Below are the code and all the weights of a small trained network. Each question names an input and a target symbol and asks about switching units off, where a switched-off unit gives its printed mean instead of its output.

import numpy as np


def w(rows, s, z=0):
    codes = np.array(rows[::2]) - 128.0
    scale = np.full(codes.shape[1], s)
    scale[-1] = z or s
    return codes * scale


def norm(h):
    return h / np.sqrt((h * h).mean(-1, keepdims=True) + 1e-5)


def f(y):
    return np.maximum(y, 0)


def softmax(a):
    e = np.exp(a - a.max(-1, keepdims=True))
    return e / e.sum(-1, keepdims=True)


def log_softmax(a):
    a = a - a.max(-1, keepdims=True)
    return a - np.log(np.exp(a).sum(-1, keepdims=True))


def net(x, mask):
    ids = ['βεζηξστ'.index(c) for c in x.split()]
    T = len(ids)
    res = E[ids] + P[:T]
    u = 0
    for l in range(3):
        q, k, v = (norm(res) @ M[l].T for M in (Q, K, V))
        z = softmax(np.where(np.tri(T) > 0, q @ k.T / 2**0.5, -1e9)) @ v
        res = res + np.where(mask[u], z, O[l][:, -1]) @ O[l][:, :-1]
        u += 1
        y = f(norm(res) @ A[l][:, :-1].T + A[l][:, -1])
        res = res + np.where(mask[u : u + 12], y, B[l][:, -1]) @ B[l][:, :-1]
        u += 12
    return log_softmax(norm(res)[-1] @ U[:, :-1].T + U[:, -1])


Q, K, V, O, A, B = {}, {}, {}, {}, {}, {}
E = w([
[4,72,101],'β',
[39,162,171],'ε',
[169,55,79],'ζ',
[226,170,125],'η',
[59,142,15],'ξ',
[111,45,183],'σ',
[172,183,192],'τ',
],0.018)
P = w([
[187,122,76],'0',
[246,159,128],'1',
[247,166,136],'2',
[243,165,130],'3',
[228,114,107],'4',
[197,170,122],'5',
[200,112,127],'6',
[208,74,137],'7',
[101,2,25],'8',
],0.0052)
Q[0] = w([
[254,96,197],'L0H1',
[36,125,96],'L0H1',
],0.0072)
K[0] = w([
[249,160,250],'L0H1',
[4,43,141],'L0H1',
],0.0044)
V[0] = w([
[139,156,22],'L0H1',
[48,189,2],'L0H1',
],0.0037)
O[0] = w([
[91,141,111,254],'L0H1',
[164,111,8,27],'L0H1',
],0.011,0.00063)
A[0] = w([
[23,23,92,99],'L0N1',
[93,66,160,186],'L0N2',
[155,71,154,120],'L0N3',
[61,11,215,170],'L0N4',
[44,77,175,52],'L0N5',
[220,68,72,131],'L0N6',
[163,131,150,3],'L0N7',
[128,134,247,69],'L0N8',
[176,79,148,62],'L0N9',
[187,161,34,105],'L0N10',
[3,105,103,73],'L0N11',
[71,177,154,117],'L0N12',
],0.0062,0.0058)
B[0] = w([
[171,148,254,197],'L0N1',
[121,149,174,231],'L0N2',
[77,107,149,185],'L0N3',
[100,88,132,255],'L0N4',
[166,120,58,148],'L0N5',
[110,117,159,252],'L0N6',
[190,195,68,128],'L0N7',
[98,197,148,162],'L0N8',
[105,115,77,148],'L0N9',
[147,119,127,193],'L0N10',
[158,190,131,164],'L0N11',
[43,104,160,144],'L0N12',
],0.0086,0.0044)
Q[1] = w([
[206,42,254],'L1H1',
[217,140,197],'L1H1',
],0.0075)
K[1] = w([
[148,94,48],'L1H1',
[145,117,6],'L1H1',
],0.012)
V[1] = w([
[24,173,3],'L1H1',
[143,122,81],'L1H1',
],0.011)
O[1] = w([
[3,144,72,5],'L1H1',
[88,217,162,168],'L1H1',
],0.0048,0.0029)
A[1] = w([
[142,121,140,123],'L1N1',
[96,125,83,217],'L1N2',
[142,136,152,95],'L1N3',
[134,167,59,141],'L1N4',
[65,136,153,152],'L1N5',
[91,104,128,2],'L1N6',
[98,105,92,99],'L1N7',
[156,110,1,111],'L1N8',
[142,174,33,111],'L1N9',
[198,161,70,122],'L1N10',
[87,121,41,208],'L1N11',
[94,141,139,140],'L1N12',
],0.021,0.0047)
B[1] = w([
[105,167,190,164],'L1N1',
[57,170,194,195],'L1N2',
[66,134,191,155],'L1N3',
[57,148,184,190],'L1N4',
[139,49,144,211],'L1N5',
[74,149,159,146],'L1N6',
[78,116,182,171],'L1N7',
[44,168,77,255],'L1N8',
[4,143,202,208],'L1N9',
[90,59,113,220],'L1N10',
[71,139,254,228],'L1N11',
[192,113,136,167],'L1N12',
],0.0089,0.0073)
Q[2] = w([
[119,136,208],'L2H1',
[129,68,252],'L2H1',
],0.011)
K[2] = w([
[3,223,198],'L2H1',
[44,250,95],'L2H1',
],0.0072)
V[2] = w([
[157,249,233],'L2H1',
[130,54,196],'L2H1',
],0.013)
O[2] = w([
[184,149,171,192],'L2H1',
[169,5,28,254],'L2H1',
],0.012,0.008)
A[2] = w([
[179,61,96,140],'L2N1',
[144,104,161,75],'L2N2',
[55,126,251,179],'L2N3',
[135,193,144,68],'L2N4',
[188,157,202,137],'L2N5',
[95,241,168,109],'L2N6',
[160,225,112,74],'L2N7',
[149,227,32,1],'L2N8',
[83,17,194,133],'L2N9',
[67,119,36,143],'L2N10',
[156,77,101,177],'L2N11',
[153,54,103,162],'L2N12',
],0.012,0.0076)
B[2] = w([
[185,222,188,194],'L2N1',
[133,136,97,139],'L2N2',
[48,75,122,237],'L2N3',
[70,94,124,129],'L2N4',
[26,194,157,154],'L2N5',
[41,55,140,148],'L2N6',
[148,27,94,128],'L2N7',
[12,2,197,128],'L2N8',
[104,137,72,253],'L2N9',
[59,209,108,152],'L2N10',
[140,233,84,191],'L2N11',
[123,191,98,204],'L2N12',
],0.0074,0.013)
U = w([
[54,135,227,31],'β',
[106,95,174,56],'ε',
[144,122,60,168],'ζ',
[205,198,140,187],'η',
[95,176,184,3],'ξ',
[227,26,178,206],'σ',
[196,183,252,178],'τ',
],0.012,0.0062)

Each question gives the input, a string of symbols that net reads in full, and the target symbol t.
The units are the heads (2 rows each of Q, K, V and O) and the neurons (one row each of A and B). Each row of codes is followed by its name. A weight is (code - 128) times the scale printed after its matrix; where a second scale follows, it is the last column's (O, A, B and U).
mask holds one flag per unit, layer by layer, with each layer's heads first. A switched-off unit (its flag False) gives its mean, the last column of its rows in O or B, instead of its output. The means were averaged over made-up inputs and are rounded, as every weight is.
A unit's drop is (log p(t) with every unit on - log p(t) with that unit switched off) / (log p(t) with every unit on - log p(t) with every unit switched off).
The circuit of an input: a set's keep is (log p(t) with only the set's units on - log p(t) with every unit switched off) / (log p(t) with every unit on - log p(t) with every unit switched off). Starting from the 12 units with the biggest drops (on a tie, the unit counted first), units are removed one at a time, each time the one whose removal leaves the highest keep (on an exact tie, the one counted first), for as long as the keep stays at least 0.8.
circuit, biggest first: the units of the circuit, biggest drop first
unit that matters most: the unit with the biggest drop
top k neurons: the k neurons with the biggest drops, biggest first
k most important neurons of layer l: the k neurons of layer l with the biggest drops, biggest first
drop when u is switched off: that unit's drop, to one decimal
input ζ ζ σ ζ ε ε ε σ η, target σ: top 2 neurons -> (L1N8 L0N6)
input σ ε τ σ β, target τ: top 2 neurons -> (L0N1 L1N10)
input ζ ζ β, target ζ: unit that matters most -> L0N1
input σ ζ ζ ζ ζ η ζ τ η, target τ: circuit, biggest first -> (L2H1 L1H1)
input ζ ζ ε ζ η τ ε ε τ, target τ: top 2 neurons -> (L1N8 L1N9)
input ε β σ σ, target σ: 2 most important neurons of layer 1 -> (L1N5 L1N8)
input ζ σ ζ, target σ: top 2 neurons -> (L0N6 L1N8)
input ε ζ β ε σ σ, target σ: 3 most important neurons of layer 1 -> (L1N5 L1N8 L1N9)
input η η σ ζ ε, target σ: top 3 neurons -> (L1N5 L1N8 L0N12)
input ε ε ζ, target ζ: top 2 neurons -> (L0N1 L1N11)
input σ η σ σ σ ε β, target σ: top 2 neurons -> (L0N1 L1N8)
input ε σ σ ε, target σ: top 4 neurons -> (L1N5 L1N8 L1N12 L0N12)
input ζ η ε ζ β, target ζ: top 2 neurons -> (L1N5 L0N1)
input τ ε ζ τ ζ, target τ: top neuron -> (L1N5)
input β ζ ζ, target ζ: 4 most important neurons of layer 0 -> (L0N1 L0N9 L0N2 L0N8)
input σ ζ ζ, target σ: top 2 neurons -> (L1N8 L0N6)
input τ ε τ σ, target τ: top 2 neurons -> (L1N5 L2N5)
input η ε σ σ β, target σ: 2 most important neurons of layer 0 -> (L0N1 L0N2)
input ζ σ σ ζ ζ ε ξ η ζ, target η: 2 most important neurons of layer 1 -> (L1N11 L1N9)
input ε ζ ε, target ζ: 2 most important neurons of layer 0 -> (L0N1 L0N12)
input σ ζ ζ ζ ζ η, target η: most important neuron of layer 1 -> (L1N5)
input σ η η τ η ζ, target τ: 2 most important neurons of layer 1 -> (L1N5 L1N1)
input ζ τ ε, target τ: 2 most important neurons of layer 1 -> (L1N8 L1N9)
input τ ζ ε, target τ: drop when L1H1 is switched off -> 0.2
